Below is a small trained network, with its code and all its weights. Each question gives an input and a class and asks what happens when units are switched off, that is, made to give their printed mean instead of their output.

import numpy as np


def w(rows, s, z=0):
    codes = np.array(rows[::2]) - 128.0
    scale = np.full(codes.shape[1], s)
    scale[-1] = z or s
    return codes * scale


def f(y):
    return np.maximum(y, 0)


def log_softmax(a):
    a = a - a.max(-1, keepdims=True)
    return a - np.log(np.exp(a).sum(-1, keepdims=True))


def net(x, mask):
    res = np.array(x, float).reshape(1, 5) / 4 @ E
    y = f(res @ A[0][:, :-1].T + A[0][:, -1])
    res = res + np.where(mask, y, B[0][:, -1]) @ B[0][:, :-1]
    return log_softmax(res[-1] @ U[:, :-1].T + U[:, -1])


A, B = {}, {}
E = w([
[154,147,171,195,62,140,100,145,151],'x0',
[158,118,121,231,163,82,195,86,137],'x1',
[166,71,73,167,137,167,83,112,43],'x2',
[247,164,151,89,113,125,120,187,55],'x3',
[62,119,183,172,160,192,131,203,99],'x4',
],0.012)
A[0] = w([
[189,98,76,74,180,77,135,25,122,254],'n1',
[55,127,104,105,158,123,163,196,162,240],'n2',
[92,169,114,77,38,107,138,139,151,118],'n3',
[144,126,189,162,130,222,56,101,132,145],'n4',
[119,158,168,254,98,151,146,159,163,202],'n5',
[107,61,168,84,80,102,76,203,141,177],'n6',
[92,156,170,83,99,118,119,168,140,129],'n7',
[101,129,172,204,72,77,126,76,123,135],'n8',
[129,48,85,110,112,120,119,108,150,141],'n9',
[86,172,81,89,82,120,98,24,140,221],'n10',
[119,115,130,151,127,150,98,244,69,126],'n11',
[91,109,177,95,208,67,180,201,76,192],'n12',
],0.0078,0.0031)
B[0] = w([
[168,67,84,201,152,107,236,121,68,255],'n1',
[86,132,174,60,168,99,133,82,169,220],'n2',
[202,137,50,62,91,46,96,120,158,185],'n3',
[113,65,114,122,64,195,69,129,145,195],'n4',
[153,172,210,130,101,140,70,102,136,240],'n5',
[94,192,99,87,2,112,136,114,65,200],'n6',
[113,131,88,87,118,124,164,172,173,193],'n7',
[221,164,130,192,104,108,79,36,207,198],'n8',
[103,34,142,109,152,82,120,18,92,173],'n9',
[109,114,80,105,133,77,94,43,142,209],'n10',
[83,115,141,139,52,164,110,235,119,223],'n11',
[75,183,184,94,209,166,193,224,146,215],'n12',
],0.007,0.0099)
U = w([
[194,163,207,247,119,120,59,61,225,190],'0',
[254,144,157,191,190,107,156,197,48,203],'1',
[124,31,93,135,190,103,164,53,71,173],'2',
[143,186,82,42,90,68,98,118,146,4],'3',
[74,123,175,123,17,230,83,166,58,68],'4',
[81,197,201,72,231,174,181,173,133,169],'5',
],0.0064,0.0017)

Each question gives the input, the list of numbers given to net, and the class t.
The units are the neurons (one row each of A and B). Each row of codes is followed by its name. A weight is (code - 128) times the scale printed after its matrix; where a second scale follows, it is the last column's (A, B and U).
mask holds one flag per neuron, in row order. A switched-off neuron (its flag False) gives its mean, the last column of its row in B, instead of its output. The means were averaged over made-up inputs and are rounded, as every weight is.
A unit's drop is (log p(t) with every unit on - log p(t) with that unit switched off) / (log p(t) with every unit on - log p(t) with every unit switched off).
The circuit of an input: a set's keep is (log p(t) with only the set's units on - log p(t) with every unit switched off) / (log p(t) with every unit on - log p(t) with every unit switched off). Starting from all 12 units, units are removed one at a time, each time the one whose removal leaves the highest keep (on an exact tie, the one counted first), for as long as the keep stays at least 0.8.
circuit, biggest first: the units of the circuit, biggest drop first
k most important neurons: the k neurons with the biggest drops, biggest first
drop of u: that unit's drop, to one decimal
input [-5,3,-6,8,-5], class 1: circuit, biggest first : [n1]
input [7,7,5,7,2], class 0: circuit, biggest first : [n5 n1]
input [-6,-7,4,2,-1], class 2: circuit, biggest first : [n1 n5]
input [-1,-8,6,6,-8], class 2: circuit, biggest first : [n1 n9]
input [1,3,5,-6,8], class 0: 3 most important neurons : [n8 n5 n6]
input [-3,4,1,7,6], class 5: 2 most important neurons : [n12 n1]
input [-7,-8,3,8,-1], class 4: 2 most important neurons : [n11 n6]
input [4,0,3,-8,-8], class 2: 2 most important neurons : [n1 n9]
input [4,0,-2,7,4], class 4: drop of n4 : 0.0
input [1,-3,2,-4,-7], class 2: drop of n1 : 0.1
input [-3,1,-6,-3,-8], class 2: drop of n1 : 0.5
input [-5,0,-5,0,-6], class 2: drop of n1 : 0.5
